Pilo: [151 140 135 119 120 116 115  97 117  95 119 109 110  67 139  54 176 138
 106 163 149 125 136 122 146 131 110 101  83 188 111  81 127 172]
muno: [151 140 135 119  92 116 115  97 117  95 119 109 110  67 139  54 176 138
 106 163 149 125 136 122 146 131 110  73  83 188 111  81 127 166]
kerer: [151 140 135 119 120 116 115  97 117  95 119 109 110  67 139  54 176 138
 106 163 149 125 178 170  91 115 134 143 126 186  83 127 123 118]
asked: [151 140 135 119  92 116 115  97 117  95 119 109 110  67 139  54 176 138
 106 163 149 125 136 122 146 131 110  73  83 188 111  81 127 166]
muno
Pilo
[151 140 135 119 120 116 115  97 117  95 119 109 110  67 139  54 176 138
 106 163 149 125 136 122 146 131 110 101  83 188 111  81 127 172]
asked: [151 140 135 119 120 116 115  97 117  95 119 109 110  67 139  54 176 138
 106 163 149 125 178 170  91 115 134 143 126 186  83 127 123 118]
kerer

firik: [121 135 143  95 121 140 111 105 160 120 103  78  98 110 142 134 173 130
 176 122 134 136]
Bidi: [101 186 157 115 161 143 111 127 146  90 116 138 105 146 137 149 108 188
 172 117  70  96]
loze: [155 146 149 159 173 129 137  93 123 132 141 136 164 120 110 148 109 171
 127 110 123 106]
Mub: [124 151 126 119 117 135 119 108 141  79 130 143 161 112 129 129 134 147
 120 119 109 164]
vibu: [133 174 151  94 150 148 123 164 134 140 133 159 193 171 209 153 167 141
 118 141  99 164]
asked: [124 151 126 119 117 135 119 108 141  79 130 143 161 112 129 129 134 147
 120 119 109 164]
Mub
asked: [133 174 151  94 150 148 123 164 134 140 133 159 193 171 209 153 167 141
 118 141  99 164]
vibu
firik
[121 135 143  95 121 140 111 105 160 120 103  78  98 110 142 134 173 130
 176 122 134 136]
Bidi
[101 186 157 115 161 143 111 127 146  90 116 138 105 146 137 149 108 188
 172 117  70  96]
Mub
[124 151 126 119 117 135 119 108 141  79 130 143 161 112 129 129 134 147
 120 119 109 164]

Pilo: [135 168 156 153 126 173 138 137 154  85 116 130 145 115 112 121 135 146
 117 124 144 147 160 143 133 124 154 123 174  70 128 108 148 127 137 165
 113 111 108 139  83 121 124]
gule: [135 141 124 102 127 167 207 127 138  94  75  97 162  77 146  97 154 116
 122 159 140 117 134  99  93 134 153 161 120 162 135 138  97 152  87 105
 115 164 106  93  89  82 114]
vin: [ 97  99 119 112 116 119 159 100 122 155 113 121 133 121 107 107 102 115
 129 116 131 110 159  95  95 122 104 109  95 136 119 156 127 101  85 132
 118 151 131  98 143 138 157]
loze: [100 127 119  97 116 120 122 130 147 160 140 118 112 178 107 136 109 143
 165 131 147 103 133 123 146 133 141 110 101 153 152 103 130 155 143 130
 136 104 124 123 137 108 121]
muno: [107 140 121 132 120 100 118 130 153 146 131 140 113 141 126 138 153 151
 135 121 117 147 106 100 126 129 105 112 113 130 156 131 140 115 131 136
 146 140 122 118 133 141 124]
vibu: [ 91 136 161 162 155 175 145 151 122  80  98 125 161 102 155 108 165 142
  93 126 130  97 137 122 106 122 105 164 125  69 105 150 170 113  85 150
 139 176 142  94 116 176 111]
kerer: [ 90 151 118  99 154 101 112  90 153 147 128 121 142 121 157 101 102 142
 169 141  77 111 106 144 108 166 149 165 111 162 150 116 137 104 131 146
 137 154 114  93 126  83 126]
Lakab: [ 97  99 119 112 116 119 159 100 122 155 113 121 133 121 107 164 102 115
 129 116 131 110 159  95  95 122 104 109  95 136 119 156 127 101  85 132
 118 151 131  98 143 138 157]
Mub: [108 123 134 157 117 143 136 139 150 157 109 137 141 124 154 119 121 126
 128 135 133 141 143  97 145 101 106 108 118 138 145 140 135 100  88 142
 135 128 157 139 189 138 124]
Lakab
[ 97  99 119 112 116 119 159 100 122 155 113 121 133 121 107 164 102 115
 129 116 131 110 159  95  95 122 104 109  95 136 119 156 127 101  85 132
 118 151 131  98 143 138 157]
asked: [107 140 121 132 120 100 118 130 153 146 131 140 113 141 126 138 153 151
 135 121 117 147 106 100 126 129 105 112 113 130 156 131 140 115 131 136
 146 140 122 118 133 141 124]
muno
asked: [108 123 134 157 117 143 136 139 150 157 109 137 141 124 154 119 121 126
 128 135 133 141 143  97 145 101 106 108 118 138 145 140 135 100  88 142
 135 128 157 139 189 138 124]
Mub

